Here is a tiny trained network, its code and every weight. The questions are about switching its units off for an input and a class, where a switched-off unit gives its printed mean instead of its output.

import numpy as np


def w(rows, s, z=0):
    codes = np.array(rows[::2]) - 128.0
    scale = np.full(codes.shape[1], s)
    scale[-1] = z or s
    return codes * scale


def f(y):
    return y / 2 * (1 + np.tanh(0.7978845608 * (y + 0.044715 * y**3)))


def log_softmax(a):
    a = a - a.max(-1, keepdims=True)
    return a - np.log(np.exp(a).sum(-1, keepdims=True))


def net(x, mask):
    res = np.array(x, float).reshape(1, 4) / 4 @ E
    y = f(res @ A[0][:, :-1].T + A[0][:, -1])
    res = res + np.where(mask, y, B[0][:, -1]) @ B[0][:, :-1]
    return log_softmax(res[-1] @ U[:, :-1].T + U[:, -1])


A, B = {}, {}
E = w([
[109,187,39,87,73],'x0',
[254,92,102,100,58],'x1',
[134,33,89,86,205],'x2',
[136,138,169,26,131],'x3',
],0.011)
A[0] = w([
[63,183,40,114,98,199],'neuron 1',
[180,141,92,64,116,148],'neuron 2',
[122,160,201,156,126,143],'neuron 3',
[128,135,107,165,62,105],'neuron 4',
[84,110,90,106,153,157],'neuron 5',
[128,200,205,79,81,135],'neuron 6',
[179,130,52,89,52,182],'neuron 7',
[147,66,98,180,164,57],'neuron 8',
[118,165,184,106,102,160],'neuron 9',
[149,125,46,99,124,194],'neuron 10',
[126,201,144,199,80,120],'neuron 11',
[153,84,192,129,167,190],'neuron 12',
[172,136,74,62,84,165],'neuron 13',
[113,185,126,128,84,137],'neuron 14',
[119,82,188,102,183,254],'neuron 15',
[154,179,89,129,93,123],'neuron 16',
[199,68,179,71,129,104],'neuron 17',
[146,125,186,141,135,217],'neuron 18',
[103,174,187,177,126,142],'neuron 19',
[167,129,88,69,100,130],'neuron 20',
[214,84,113,63,113,188],'neuron 21',
[66,149,74,163,132,78],'neuron 22',
[74,114,143,5,188,158],'neuron 23',
[172,100,98,41,76,88],'neuron 24',
],0.012,0.0045)
B[0] = w([
[129,223,76,122,180,244],'neuron 1',
[143,40,94,109,99,198],'neuron 2',
[99,111,179,150,80,184],'neuron 3',
[86,115,112,118,166,181],'neuron 4',
[166,161,121,155,167,174],'neuron 5',
[170,209,215,50,79,204],'neuron 6',
[176,100,82,2,124,249],'neuron 7',
[169,230,201,96,68,177],'neuron 8',
[114,170,193,134,97,173],'neuron 9',
[201,90,92,131,124,202],'neuron 10',
[56,98,92,150,110,228],'neuron 11',
[114,224,176,146,85,205],'neuron 12',
[137,62,60,16,115,220],'neuron 13',
[63,152,128,129,119,190],'neuron 14',
[53,177,175,169,150,227],'neuron 15',
[79,145,107,40,140,189],'neuron 16',
[185,156,118,224,125,213],'neuron 17',
[108,162,174,152,105,181],'neuron 18',
[69,103,139,126,92,204],'neuron 19',
[133,56,97,88,110,194],'neuron 20',
[199,67,133,179,132,243],'neuron 21',
[181,134,67,176,144,192],'neuron 22',
[8,66,127,205,218,224],'neuron 23',
[112,13,126,142,72,213],'neuron 24',
],0.0087,0.011)
U = w([
[105,84,134,205,61,61],'0',
[77,95,115,182,228,160],'1',
[163,136,150,103,158,4],'2',
[86,228,216,112,106,170],'3',
[228,101,181,92,72,127],'4',
[134,190,43,80,135,158],'5',
[254,227,120,200,160,184],'6',
[164,51,71,84,121,106],'7',
],0.0098,0.0048)

Each question gives the input, the list of numbers given to net, and the class t.
The units are the neurons (one row each of A and B). Each row of codes is followed by its name. A weight is (code - 128) times the scale printed after its matrix; where a second scale follows, it is the last column's (A, B and U).
mask holds one flag per neuron, in row order. A switched-off neuron (its flag False) gives its mean, the last column of its row in B, instead of its output. The means were averaged over made-up inputs and are rounded, as every weight is.
A unit's drop is (log p(t) with every unit on - log p(t) with that unit switched off) / (log p(t) with every unit on - log p(t) with every unit switched off).
The circuit of an input: a set's keep is (log p(t) with only the set's units on - log p(t) with every unit switched off) / (log p(t) with every unit on - log p(t) with every unit switched off). Starting from the 12 units with the biggest drops (on a tie, the unit counted first), units are removed one at a time, each time the one whose removal leaves the highest keep (on an exact tie, the one counted first), for as long as the keep stays at least 0.8.
circuit, biggest first: the units of the circuit, biggest drop first
most important unit: the unit with the biggest drop
k most important neurons: the k neurons with the biggest drops, biggest first
drop of u: that unit's drop, to one decimal
input [1,-1,0,3], class 1: circuit, biggest first -> [neuron 23; neuron 7]
input [-8,6,-4,-1], class 6: most important unit -> neuron 17
input [0,2,-4,-5], class 5: circuit, biggest first -> [neuron 24; neuron 21]
input [4,-8,0,7], class 1: 2 most important neurons -> [neuron 23; neuron 12]
input [2,2,-4,2], class 7: 2 most important neurons -> [neuron 12; neuron 8]
input [-6,5,6,3], class 0: 2 most important neurons -> [neuron 24; neuron 1]
input [1,3,0,-8], class 5: 3 most important neurons -> [neuron 24; neuron 21; neuron 2]
input [-1,2,6,6], class 1: 2 most important neurons -> [neuron 23; neuron 15]
input [5,-3,-4,-8], class 5: 2 most important neurons -> [neuron 23; neuron 1]
input [6,-5,-5,-8], class 5: 2 most important neurons -> [neuron 1; neuron 23]
input [-7,-5,8,-3], class 3: 2 most important neurons -> [neuron 8; neuron 12]
input [-3,-5,8,-5], class 3: 2 most important neurons -> [neuron 8; neuron 12]
input [-8,4,8,8], class 1: 2 most important neurons -> [neuron 23; neuron 15]
input [3,4,-1,5], class 7: most important neuron -> [neuron 13]
input [1,2,-4,6], class 4: drop of neuron 6 -> 0.9
input [-1,6,6,-8], class 4: drop of neuron 8 -> 0.5
input [5,-4,6,3], class 1: drop of neuron 23 -> 0.2
